Here is a tiny trained network, its code and every weight. The questions are about switching its units off for an input and a class, where a switched-off unit gives its printed mean instead of its output.

import numpy as np


def w(rows, s, z=0):
    codes = np.array(rows[::2]) - 128.0
    scale = np.full(codes.shape[1], s)
    scale[-1] = z or s
    return codes * scale


def f(y):
    return np.maximum(y, 0)


def log_softmax(a):
    a = a - a.max(-1, keepdims=True)
    return a - np.log(np.exp(a).sum(-1, keepdims=True))


def net(x, mask):
    res = np.array(x, float).reshape(1, 6) / 4 @ E
    y = f(res @ A[0][:, :-1].T + A[0][:, -1])
    res = res + np.where(mask, y, B[0][:, -1]) @ B[0][:, :-1]
    return log_softmax(res[-1] @ U[:, :-1].T + U[:, -1])


A, B = {}, {}
E = w([
[205,210,136,120,184],'x0',
[161,52,69,100,129],'x1',
[112,166,12,178,86],'x2',
[64,113,121,183,206],'x3',
[69,135,107,55,55],'x4',
[147,165,192,254,83],'x5',
],0.0086)
A[0] = w([
[169,147,144,27,130,144],'n1',
[180,137,146,173,106,157],'n2',
[213,128,152,38,83,119],'n3',
[123,48,115,170,201,145],'n4',
[67,148,153,103,129,93],'n5',
[174,99,130,173,157,194],'n6',
[101,137,8,171,89,160],'n7',
[140,49,130,156,102,187],'n8',
[53,124,102,142,177,161],'n9',
[59,36,164,109,162,108],'n10',
[111,126,45,153,83,32],'n11',
[151,137,97,182,116,129],'n12',
[50,174,203,166,137,179],'n13',
[129,186,227,157,136,205],'n14',
[115,227,105,77,235,147],'n15',
[128,127,143,83,75,2],'n16',
[92,138,221,178,76,148],'n17',
[117,198,135,94,203,87],'n18',
],0.014,0.0047)
B[0] = w([
[127,102,124,146,200,198],'n1',
[198,97,187,148,128,194],'n2',
[127,122,151,169,195,201],'n3',
[116,119,196,116,176,210],'n4',
[184,114,114,154,139,161],'n5',
[177,109,155,136,166,192],'n6',
[112,138,27,145,129,247],'n7',
[106,100,112,48,140,196],'n8',
[114,108,133,123,85,196],'n9',
[72,65,181,131,64,214],'n10',
[134,179,39,151,153,193],'n11',
[194,47,167,148,94,181],'n12',
[132,157,136,52,137,233],'n13',
[193,170,151,113,146,243],'n14',
[224,11,56,116,99,212],'n15',
[154,149,129,155,177,153],'n16',
[155,127,80,6,109,239],'n17',
[124,83,37,90,149,177],'n18',
],0.023,0.012)
U = w([
[88,117,85,217,127,3],'0',
[148,83,132,160,162,237],'1',
[129,158,182,116,70,107],'2',
[65,164,165,224,84,24],'3',
[56,156,140,166,111,28],'4',
[46,62,160,146,110,110],'5',
[120,77,54,191,64,202],'6',
[160,111,149,250,84,46],'7',
],0.011,0.0033)

Each question gives the input, the list of numbers given to net, and the class t.
The units are the neurons (one row each of A and B). Each row of codes is followed by its name. A weight is (code - 128) times the scale printed after its matrix; where a second scale follows, it is the last column's (A, B and U).
mask holds one flag per neuron, in row order. A switched-off neuron (its flag False) gives its mean, the last column of its row in B, instead of its output. The means were averaged over made-up inputs and are rounded, as every weight is.
A unit's drop is (log p(t) with every unit on - log p(t) with that unit switched off) / (log p(t) with every unit on - log p(t) with every unit switched off).
The circuit of an input: a set's keep is (log p(t) with only the set's units on - log p(t) with every unit switched off) / (log p(t) with every unit on - log p(t) with every unit switched off). Starting from the 12 units with the biggest drops (on a tie, the unit counted first), units are removed one at a time, each time the one whose removal leaves the highest keep (on an exact tie, the one counted first), for as long as the keep stays at least 0.8.
units of the circuit, in order: the units of the circuit, biggest drop first
k most important neurons: the k neurons with the biggest drops, biggest first
drop of u: that unit's drop, to one decimal
input [7,7,-2,8,2,-4], class 6: units of the circuit, in order	n15
input [5,-2,4,-4,1,6], class 2: units of the circuit, in order	n15; n1
input [-5,2,2,4,-1,2], class 5: 2 most important neurons	n15; n4
input [-1,-3,4,-3,5,-4], class 0: 2 most important neurons	n17; n15
input [-4,-2,-5,-8,-1,4], class 2: 3 most important neurons	n15; n17; n7
input [7,-8,-8,7,5,5], class 2: 3 most important neurons	n13; n17; n14
input [2,1,-8,7,1,-6], class 5: 2 most important neurons	n10; n4
input [1,1,4,-2,3,-2], class 0: 2 most important neurons	n17; n15
input [1,-3,8,-7,-3,3], class 6: 4 most important neurons	n7; n4; n11; n3
input [4,4,3,-8,-5,4], class 7: drop of n17	0.2
input [-6,-3,2,-5,8,-5], class 0: drop of n15	0.1
input [-8,-3,-3,2,7,-2], class 5: drop of n3	0.0
input [4,7,1,-3,-6,7], class 7: drop of n17	0.3
input [-5,0,1,3,2,-5], class 5: units of the circuit, in order	n10
